Below are the code and all the weights of a small trained network. Each question names an input and a class and asks about switching units off, where a switched-off unit gives its printed mean instead of its output.

import numpy as np


def w(rows, s, z=0):
    codes = np.array(rows[::2]) - 128.0
    scale = np.full(codes.shape[1], s)
    scale[-1] = z or s
    return codes * scale


def norm(h):
    return h / np.sqrt((h * h).mean(-1, keepdims=True) + 1e-5)


def f(y):
    return y / 2 * (1 + np.tanh(0.7978845608 * (y + 0.044715 * y**3)))


def log_softmax(a):
    a = a - a.max(-1, keepdims=True)
    return a - np.log(np.exp(a).sum(-1, keepdims=True))


def net(x, mask):
    res = np.array(x, float).reshape(1, 7) / 4 @ E
    u = 0
    for l in range(3):
        y = f(norm(res) @ A[l][:, :-1].T + A[l][:, -1])
        res = res + np.where(mask[u : u + 7], y, B[l][:, -1]) @ B[l][:, :-1]
        u += 7
    return log_softmax(norm(res)[-1] @ U[:, :-1].T + U[:, -1])


A, B = {}, {}
E = w([
[139,159,150,98,105,80,235,36,221],'x0',
[159,82,226,11,189,174,113,82,97],'x1',
[29,103,103,141,253,117,139,132,179],'x2',
[159,116,76,115,149,158,227,158,79],'x3',
[60,217,155,61,87,173,150,198,158],'x4',
[126,128,130,126,126,126,128,130,125],'x5',
[128,127,125,126,127,129,128,125,129],'x6',
],0.014)
A[0] = w([
[157,152,95,119,180,163,198,144,78,55],'L0N1',
[142,130,80,119,153,153,233,156,59,28],'L0N2',
[40,94,88,102,218,83,137,160,138,7],'L0N3',
[87,224,121,70,124,203,126,180,164,8],'L0N4',
[95,140,143,163,120,192,81,146,93,12],'L0N5',
[103,168,183,146,121,91,10,97,185,20],'L0N6',
[86,116,74,130,143,175,70,181,34,26],'L0N7',
],0.012,0.011)
B[0] = w([
[107,67,93,76,86,129,101,156,167,196],'L0N1',
[109,32,73,72,32,102,78,153,227,229],'L0N2',
[147,131,166,198,66,254,129,61,161,223],'L0N3',
[51,98,228,172,89,75,204,163,60,244],'L0N4',
[186,125,140,131,135,97,134,150,129,137],'L0N5',
[115,6,28,48,49,149,157,198,203,237],'L0N6',
[207,151,213,151,169,95,80,170,197,255],'L0N7',
],0.014,0.003)
A[1] = w([
[168,101,78,169,181,70,107,63,72,9],'L1N1',
[219,168,135,114,7,142,117,132,51,24],'L1N2',
[172,91,150,107,163,127,117,79,132,65],'L1N3',
[68,189,102,76,109,150,131,170,75,85],'L1N4',
[122,121,83,143,158,189,78,207,33,60],'L1N5',
[133,198,108,100,130,73,181,69,173,25],'L1N6',
[132,167,59,184,118,104,146,138,124,74],'L1N7',
],0.011)
B[1] = w([
[78,111,178,164,100,103,172,151,72,151],'L1N1',
[98,112,128,204,124,249,154,64,178,254],'L1N2',
[63,170,100,122,69,128,135,209,88,164],'L1N3',
[114,91,153,164,115,89,138,150,119,153],'L1N4',
[173,138,165,120,127,82,103,142,216,177],'L1N5',
[178,159,176,122,177,106,113,164,147,157],'L1N6',
[119,155,107,75,133,155,86,158,91,178],'L1N7',
],0.014,0.0036)
A[2] = w([
[116,112,188,12,191,182,123,111,68,2],'L2N1',
[148,142,139,82,141,119,156,106,170,136],'L2N2',
[155,16,100,189,137,70,126,86,79,61],'L2N3',
[131,71,122,110,106,140,136,167,165,9],'L2N4',
[105,227,29,221,107,80,131,185,153,32],'L2N5',
[152,177,116,101,129,66,246,69,186,45],'L2N6',
[38,126,106,148,247,160,141,123,168,20],'L2N7',
],0.013,0.0051)
B[2] = w([
[134,176,6,119,153,66,147,58,78,225],'L2N1',
[83,105,108,159,119,156,48,171,57,185],'L2N2',
[6,165,191,91,58,99,226,228,121,225],'L2N3',
[147,108,88,124,120,85,140,83,126,189],'L2N4',
[129,116,85,24,208,130,122,28,40,253],'L2N5',
[191,106,168,182,184,106,26,225,169,247],'L2N6',
[215,139,145,170,40,196,182,101,144,206],'L2N7',
],0.013,0.0062)
U = w([
[131,20,43,51,50,119,106,172,207,253],'0',
[209,160,184,185,203,92,44,207,152,150],'1',
[134,139,140,231,97,250,171,39,164,184],'2',
[52,174,201,126,88,66,207,188,75,50],'3',
[130,179,37,83,179,100,104,34,39,43],'4',
],0.02,0.0023)

Each question gives the input, the list of numbers given to net, and the class t.
The units are the neurons (one row each of A and B). Each row of codes is followed by its name. A weight is (code - 128) times the scale printed after its matrix; where a second scale follows, it is the last column's (A, B and U).
mask holds one flag per neuron, layer by layer. A switched-off neuron (its flag False) gives its mean, the last column of its row in B, instead of its output. The means were averaged over made-up inputs and are rounded, as every weight is.
A unit's drop is (log p(t) with every unit on - log p(t) with that unit switched off) / (log p(t) with every unit on - log p(t) with every unit switched off).
The circuit of an input: a set's keep is (log p(t) with only the set's units on - log p(t) with every unit switched off) / (log p(t) with every unit on - log p(t) with every unit switched off). Starting from the 12 units with the biggest drops (on a tie, the unit counted first), units are removed one at a time, each time the one whose removal leaves the highest keep (on an exact tie, the one counted first), for as long as the keep stays at least 0.8.
units of the circuit, in order: the units of the circuit, biggest drop first
unit that matters most: the unit with the biggest drop
k most important neurons: the k neurons with the biggest drops, biggest first
top k neurons in layer l: the k neurons of layer l with the biggest drops, biggest first
input [6,-7,8,-1,7,-6,-7], class 2: units of the circuit, in order -> (L2N7)
input [8,8,5,-6,-3,5,3], class 1: 2 most important neurons -> (L2N6, L2N5)
input [6,-8,-2,7,-8,-2,3], class 3: 2 most important neurons -> (L2N3, L0N6)
input [5,-7,2,6,0,3,4], class 4: 2 most important neurons -> (L2N5, L0N6)
input [2,7,7,5,-3,8,0], class 2: 2 most important neurons -> (L2N7, L0N3)
input [6,2,6,4,3,7,7], class 1: 2 most important neurons -> (L2N6, L1N2)
input [4,-8,-7,-3,-3,0,4], class 4: 2 most important neurons -> (L2N5, L1N7)
input [1,7,2,-6,-3,-8,-3], class 4: top 3 neurons in layer 2 -> (L2N1, L2N6, L2N3)
input [-3,-5,4,2,-1,-3,-3], class 4: 2 most important neurons -> (L2N5, L1N2)
input [-7,-4,-7,-4,3,7,-1], class 1: top 3 neurons in layer 0 -> (L0N7, L0N3, L0N5)
input [-7,-7,-5,-1,-8,5,2], class 3: 3 most important neurons -> (L2N3, L1N1, L2N6)
input [1,4,-6,-5,-1,4,5], class 2: 2 most important neurons -> (L1N2, L0N2)
input [6,-1,-7,3,2,2,-3], class 2: 3 most important neurons -> (L1N2, L0N7, L1N5)
input [-2,8,3,-6,-4,-2,0], class 4: units of the circuit, in order -> (L2N1)
input [7,6,7,-5,-7,-2,4], class 1: top 2 neurons in layer 2 -> (L2N6, L2N2)
input [7,2,7,-4,3,7,7], class 1: top 2 neurons in layer 1 -> (L1N2, L1N6)
input [-7,-4,-7,0,0,3,7], class 1: 4 most important neurons -> (L0N7, L1N5, L0N3, L2N7)
input [-7,6,5,8,-6,2,2], class 0: 2 most important neurons -> (L0N1, L0N2)
input [6,-1,8,-4,0,-7,2], class 2: 2 most important neurons -> (L0N3, L2N7)
input [2,4,1,-3,0,8,-3], class 4: unit that matters most -> L2N1
input [0,-7,7,-6,-8,4,1], class 3: top 2 neurons in layer 1 -> (L1N2, L1N1)
input [7,1,3,7,4,-6,-8], class 0: top 2 neurons in layer 0 -> (L0N2, L0N1)
input [-4,-8,-7,-3,1,-5,6], class 4: top 2 neurons in layer 2 -> (L2N5, L2N7)
input [-2,-6,8,1,8,-1,-2], class 2: top 2 neurons in layer 2 -> (L2N7, L2N3)
input [6,-8,-4,-7,3,6,-6], class 4: top 2 neurons in layer 2 -> (L2N5, L2N3)
